Each row is followed by its class number.
[ 280  175 -316   17  156 -116 -273 -125   53   23  129 -405  153   64
  321   37 -257 -181  126  289 -102 -194 -151   27 -241  -17 -178   80
 -150 -224 -357 -196  -62 -646]
1
[-312  248   30  -58  247  421   13    8  285   12  -91  349  169   92
  158 -149  203 -103  103   31  135  -31  376 -302  238 -288 -186 -181
  267  -10  271   86  -95  151]
8
[-338  371 -223 -206  128  388 -161  176  388 -163  271  464  157  188
  105 -128  -65  110  -53  155  221  203  363  -77  -97 -190 -220 -226
   88 -275  254  -84  152   53]
2
[-324  -90  149  -55 -362  -17 -289   -1   90 -234  369 -110  -74   62
  409  269  -18  112  162  325 -286  -75  -40 -105  -84  221  -91  116
  -59 -429 -157    0  265  146]
1
[-149   24  260  -78 -141 -246 -281  114  107  -29  246  -99   -7  -53
   73  268   50  139 -302  229 -483  148 -258  150 -148  359   49   22
 -283 -446 -212  -92  420 -154]
6
[-129 -125  165 -148 -321  -35 -291   12   10  -72  376 -241  -32   27
  292  341   98  238 -238  259 -248  -47 -160  107  -36  352 -153   71
 -183 -335 -217  -14  268  -68]
8
[-430  189  -97 -625  439  539  136   -9  467  -48  747  770  415  211
  -52 -254 -522   51  -92  -38  407  163  321 -262 -432   85 -147  -13
  153 -132  414 -470  131  718]
7
[  97  131  -53 -150  -35  140 -283 -129   36  -96  349 -386  237  121
  157   91 -506 -176  278  343  -17 -112   82  -46 -351  -33 -185    3
  -82 -469 -274 -551   81 -356]
6
[-762  646  204   92 -209 -210  161 -185 -472  335  -39 -862  169   58
   12  631  268 -231 -213 -287 -417  -12   45   83  415   37 -326  547
  -79  215 -110  675 -298  808]
5
[ 430  565 -699 -402  208   48 -394 -120  480 -538  719  543  394   26
  -13 -330 -778   54   76  243  328  383  334 -202 -549 -119 -119   23
  -74 -567    2 -191   71 -262]
3
[ 199  154 -279 -154  144    0 -204 -102  102    0  412 -323  224   95
  200   70 -469 -152  -16  298  -42  -33  -76   16 -432   -9 -111  168
 -106 -326 -283 -267  121 -582]
2
[-304  184  -31 -131  402  407   58   59  231  148 -286  424   18  120
  221  -97  160  190  121  -37   26   41  246 -445  252  -70  -85 -153
  145   22  270   60 -169   67]
1
[-634  477 -145 -215   73  574  213  207  537 -304  307  740  180  -34
  360  -92  -19  100 -164   86  172  455  555 -303  -25 -227 -323   77
  324  -20  185  193   52  340]
6
[ 197  111  152  139 -368   54  -58  -49 -159  -74 -660 -301   50  -78
 -265   91  391 -135   67 -428    0 -221  216  -20  406 -244 -146 -358
  253 -133  -12   51 -580  240]
0
[-536  333   16  -42  113  369  140  236  183  100   71  572   83   99
  -39  -72   83  -88  356   85  -98  171  391 -326   67 -368 -188 -100
  152 -191  310 -164  154  433]
7
[ 507  -49 -260 -249  190 -135 -481  -84  222 -108  236 -133  171  161
   21  -52 -379    5   75  295  -10   15 -124  -80 -343  215 -134 -117
 -190 -605 -278 -411   29 -755]
0
[-387  317  -12 -201    9  553   46  165  277 -142   97  617  161  -11
  -16 -114   24   46  227  -10  218  159  621 -350  147 -467 -338 -254
  317 -201  306  -90  -86  418]
5
[ 108  109 -229  -99  249   22 -209  -93  201 -185  288  -43  272  108
  223   21 -445  -88   53  395  107  128  -44   32 -317  -24 -160  140
 -171 -344 -268    9  111 -472]
5
[-453  119 -120 -236 -656  221 -632  -77 -132 -440  507 -345 -220   37
  301  318 -285  369   52  106  -14 -222  -58  -10   25  165 -322 -162
  -29 -554 -108  206   69  265]
0
[-573  235   97 -132 -730  168 -127  102 -298  -94  791 -224 -126   59
   17  380 -508  313 -362 -294  -65 -135   97  102 -153   70  -91  169
  -39 -496  274 -136  769  899]
8
[-198  -80  245  -84 -335 -175 -399   51    5 -118  420 -190   -4  128
  247  256  153   82  -21  324 -381   10 -251   23  -54  397   -9   36
 -239 -579 -215 -105  419    2]
1
[-427 -126  239 -105 -526  328  170  237  336 -286  633  234   57   74
  407  109 -130  195  -76  192  -19  -83  261  -53 -329   29 -286  172
   79 -318  -66 -490  510  158]
5
[-418  443 -266 -102   96  486  158  137  203  -28   48  518  151  128
   18 -139  -66   40   61 -142  256  193  486 -224  105 -395 -177 -160
  229   10  412  115   19  408]
4
[-330  334   60 -153 -626  250 -185  -85  -33 -407    6 -426  158 -264
 -152  449 -196  -17   18 -254    2   42  416  168  173 -242 -239 -159
  136 -343 -188  180 -176  631]
1
[ -14  200  154  132  -68    2  409   70 -126  146 -398 -329  161   23
 -286  299  262 -128 -291 -456  -65  -95  265  221  251 -404 -268   74
   64  125   14  -14 -305 -192]
2
[ 138  284 -552 -287  148   58 -291 -209  221 -334  436  -18  214 -141
  368   34 -605  147   20  229  299   44 -150   98 -356  -93 -193   50
  -61 -240 -240    4   84 -443]
1
[  -8  110   83  -50 -209  243 -202  -91  -61 -427 -294 -276   70  -87
 -122  188 -123 -201  255 -319   59 -285  223   -8  195 -336 -270 -209
  211 -463 -165 -157 -385  175]
2
[-133 -247  -39 -231 -461   36 -359  112  217 -446  381   92 -151   27
  414  139   26  297 -142  233   42  -22 -282    8 -118  433  -84    2
  -29 -278 -205  115  288  122]
4
[-154  288 -217  193  501  -44  370  246  -51  707 -844  250  210  558
 -591 -160  683 -149  101 -344  -21  333  174 -255  531 -301   24 -207
  -38  323  493  542 -351   32]
8
[ 317  -85   99  144 -302  125 -189   86   14 -194 -364 -340   59  255
 -460 -128  132 -330  435 -100   99 -126  160   13  141 -224 -137 -389
  109 -316 -219 -245 -448  -25]
0
[-665  480  171   75 -412  330  148  -41  -26   98  475 -447  139  -94
  147  325  259 -180  -15  124 -371  -32  430  121  159 -338 -549  307
  165  -61 -221  142 -258  635]
0
[-273  645   -8 -279 -255  233 -467 -116  179 -356  325 -396  327 -344
 -168  323 -487 -171  -40  -93 -214   46  374  217 -133 -268 -205 -249
    7 -762 -279 -285   73  347]
3
[ 329  257 -192 -303    3  -74 -179   10  122  495  154  196  290  310
 -416 -166  458  145 -192   34    2  309  162 -138   99  241   54 -253
  -78  -95  367  -72    7  319]
0
[-301 -359  254 -322 -242  171 -585   23  167 -265  443 -139    2  -54
  272  151 -157  204   43  387 -132  -98 -182 -180 -183  362 -116 -211
   41 -717 -238 -297  198  128]
2
[-506  285   69 -255  107  498  161  268  217  197  572  407  332  147
 -355 -161 -456  -99   27    3   99  200  539 -289 -260 -328 -145  -53
  151 -387  425 -707  490  561]
4
[-183  334 -229 -264  269  308 -138   43  186   58 -186  443  166  145
  -88 -130  189  208   94  -79  259  192  281 -219  252 -201  -70 -416
  120  -52  381  155 -220  148]
4
[ 122 -138  -24   71 -346  261 -175 -208   55  -80 -395 -563    9  -69
   25   40  176 -224  304  -74    9 -311  159 -167  284 -123 -338 -209
  312 -231 -332   50 -580   55]
7
[ -44  -34 -463   28  -26  249   80  273   60  140    9  239    5  311
 -196 -407 -128 -171  473 -156  479 -229  342 -126 -219 -537  -66 -179
  396  -77  424 -594   -8  496]
2
[-391   -6  294 -185 -446   38 -233  -15   77 -312  494   16  -43  -57
  241  198   -6  178 -102  132 -197  -91   65  -44  -78  247  -88  141
  -12 -461  -46 -139  313  295]
5
[-460  442   64  -90  213  518  141   96  186   -8  119  527  179  244
  266  -17  180    9  305  107  -97  149  344 -477  162 -293 -215  -33
  169 -106  249   84 -103  326]
2
[ 113  294 -232  -85   73  -20 -247  -81   15 -100  156 -291  233   48
   61   75 -308 -105  146  193   41    2    5   81 -158 -127  -86  -17
 -168 -223 -233  -94   -3 -350]
7
[  83  351 -709 -305  254  507 -400 -273  496 -466    4  444  140  159
  256 -331 -285  254  158 -100  453   52  377 -194  -29  -29 -217 -349
  251 -429  226  -16 -372  122]
8
[-436  380 -245 -106   22  473  -25  124  287 -100  194  368  156  183
  112 -108 -101   73  141  -14  188  112  535 -172   46 -313 -192 -198
  161 -156  321  -27   87  456]
7
[-180  420  -11 -164  208  207  158  -27   70  299   32  346  192  196
 -236  -86  255   74  106  -45   25  291  244 -230  203  -70  -49   -4
   33   20  351   15  -81  452]
1
[  42  503 -245  -62  577   37   16   86  252  395 -232  437  275  163
 -377 -281  233  -93  -74 -137  -75  330  181  -67  105 -161  227 -312
  -59   45  401   15    5  167]
3
[-529  703 -412   66 -168  501  350  346 -165   32 -460  239 -137 -238
  -63   82  -16  276 -142 -609  391   16  532  172  264 -846 -170 -111
  293   85  425  -49   72  391]
3
[-108 -290  135    9 -476  115 -152  181  109 -380  707  -94  -14  251
  311  -35  -94  -80  197  290  -67 -236   10    4 -283  132 -123  103
   23 -273 -177 -566  317  182]
0
[-183  450  154  -44 -197   80   52  -63 -104   15 -247 -285  224 -163
 -176  378  418 -118    0 -230 -241  138  139   80  482 -211 -302    5
   -1 -116 -230  313 -310  389]
1
[ 154  267 -331  -44    4  -87 -277  -14   31  -79  143 -181  241  116
    7   11 -443   35  107  263   81   45   66   12 -278 -128  -96  -73
 -265 -413 -117 -191  180 -670]
7
[-225  222    0 -236 -358  -46 -452  -57   33 -155  323 -124    7  -11
  173  249   73  295 -244  118 -198  115 -136   -6   65  358  -72 -105
 -192 -415 -108  341  270   99]
2
[ 417  226 -337  -82   50 -259 -244 -170    7  329  439 -491  211  187
   -9   -2 -369  -24  -84  275 -176   68 -241   22 -420  259  157  134
 -257  -98 -168 -148  218 -389]
8
[-122  326   27 -199 -252  196 -138 -149  -47  -87 -325 -255  217 -113
 -186  240  132   -3  183 -160   -3  120  284 -113  334  -48 -291 -162
   51 -256 -210  210 -465  390]
4
[  69   86  -17  -84 -597  381 -288 -123 -158 -374 -203 -628  205   35
 -156  309 -204  -49  442 -156  114 -255  447   94  152 -288 -415 -360
   56 -562 -322 -368 -440  142]
8
[ -65 -124  104 -193 -105 -131 -225   32  110  -44  342  -97  -28  132
  150  209  135  286 -245  249 -267   84 -333   62  -94  458  -14  145
 -255 -320 -171  -61  309 -237]
2
[-236  493   -6  -45 -261  364   34 -241  -58 -138  -40 -352  114 -179
  -81  258  -59 -277  -42 -334 -110  -85  417  -57  288 -344 -322   46
  270 -194  -42  195 -326  375]
3
[-427  486   69  181 -518  454  -48  -89 -244 -433 -345 -371  -23  -64
  261  271   23 -195  156 -373  115 -317  432 -113  422 -555 -517 -173
  326 -366  -95  290 -461    8]
7
[-219  172  262 -195 -360  -66 -120  371  -30  -75  619   66  106  -83
   58  311 -114  387 -458  -39 -168  -66   58  421 -315   -8  -76    3
 -294 -494  -54 -582  599  278]
0
[-333  -56  173  -29 -323   13  -28  153   23  -38  285  -39  -14  125
  156  209   70  116 -139   69 -115  -13   37    2   15   78 -165   85
 -117 -318  -46   39  391   -5]
7
[ -49  286 -363 -126  276  307    8   33  318  138  129  393   52  241
  152 -317  185   -4  191  129  199  146  184 -310   29 -115 -145  -55
  262  179  220   97 -276  239]
4
[-309  571 -103  -22 -213  331  -97 -206  -68 -195 -174 -466   77 -268
    3  258  -68  -85  -47 -381  -93 -171  404  143  282 -492 -370  -95
  228 -308 -160  156 -474  136]
6
[-143  327   42   26 -631  272 -266 -203 -127 -242  -98 -634  149 -124
 -151  342  -12 -236  333 -199 -180 -270  569  -72  378 -393 -520 -180
  158 -528 -206  -17 -378  446]
3
[ 338    6 -172 -273  -45   42 -462 -278   53 -234  315 -255  289   70
   41  -12 -490 -139  427  368   91  -33  -54 -352 -224  113 -108  -97
  -30 -328 -279  -71 -190 -234]
8
[-409  421 -126 -160  247  357  -19   24  179  120  141  485  156  188
   27 -105   80   44  321   72  -61  218  404 -455  145 -234  -98  -57
  160 -210  384   61   20  515]
2
[-408  247 -109  153  263  585  269   96  113   39 -222  564   86  320
   10 -225  165 -161  368 -112  192  -17  603 -324  332 -640 -161 -124
  325  -68  584   27  -83  379]
4
[-362  456  422   66 -507  587   67 -233 -383 -227 -405 -232  132 -166
 -256  354  -34 -196  378 -511 -165 -233  584 -401  651 -525 -423 -219
  273 -497  119   45 -292  598]
8
[-244  451  -48  -94 -332  218 -219 -182 -146 -250 -211 -324  189  -58
 -116  337   81  -46  263 -194  -51   70  213    7  404 -249 -294 -233
    8 -320 -198  475 -441  372]
1
[ 226  -85 -100 -278  382 -186 -415   43  248 -260  318  380  303  221
 -111  -57 -596  -49  295  395  -82  234  -35 -296 -494  141  279 -155
 -197 -468   91 -288  127 -240]
1
[-434  295  -79 -152  258  409  177  120  349   80  111  552  239  159
  -29 -150  -52 -111  128  -45  101  166  537 -269  -18 -314 -145 -157
  206 -110  382 -144   64  294]
1
[-284  321 -181 -169 -311 -162 -398  -16   87 -292  554  -35  -73  -40
  252  178 -107  305 -395  -16 -127   83  -71  195  -79  243   25  -21
 -152 -300   53  231  395   50]
1
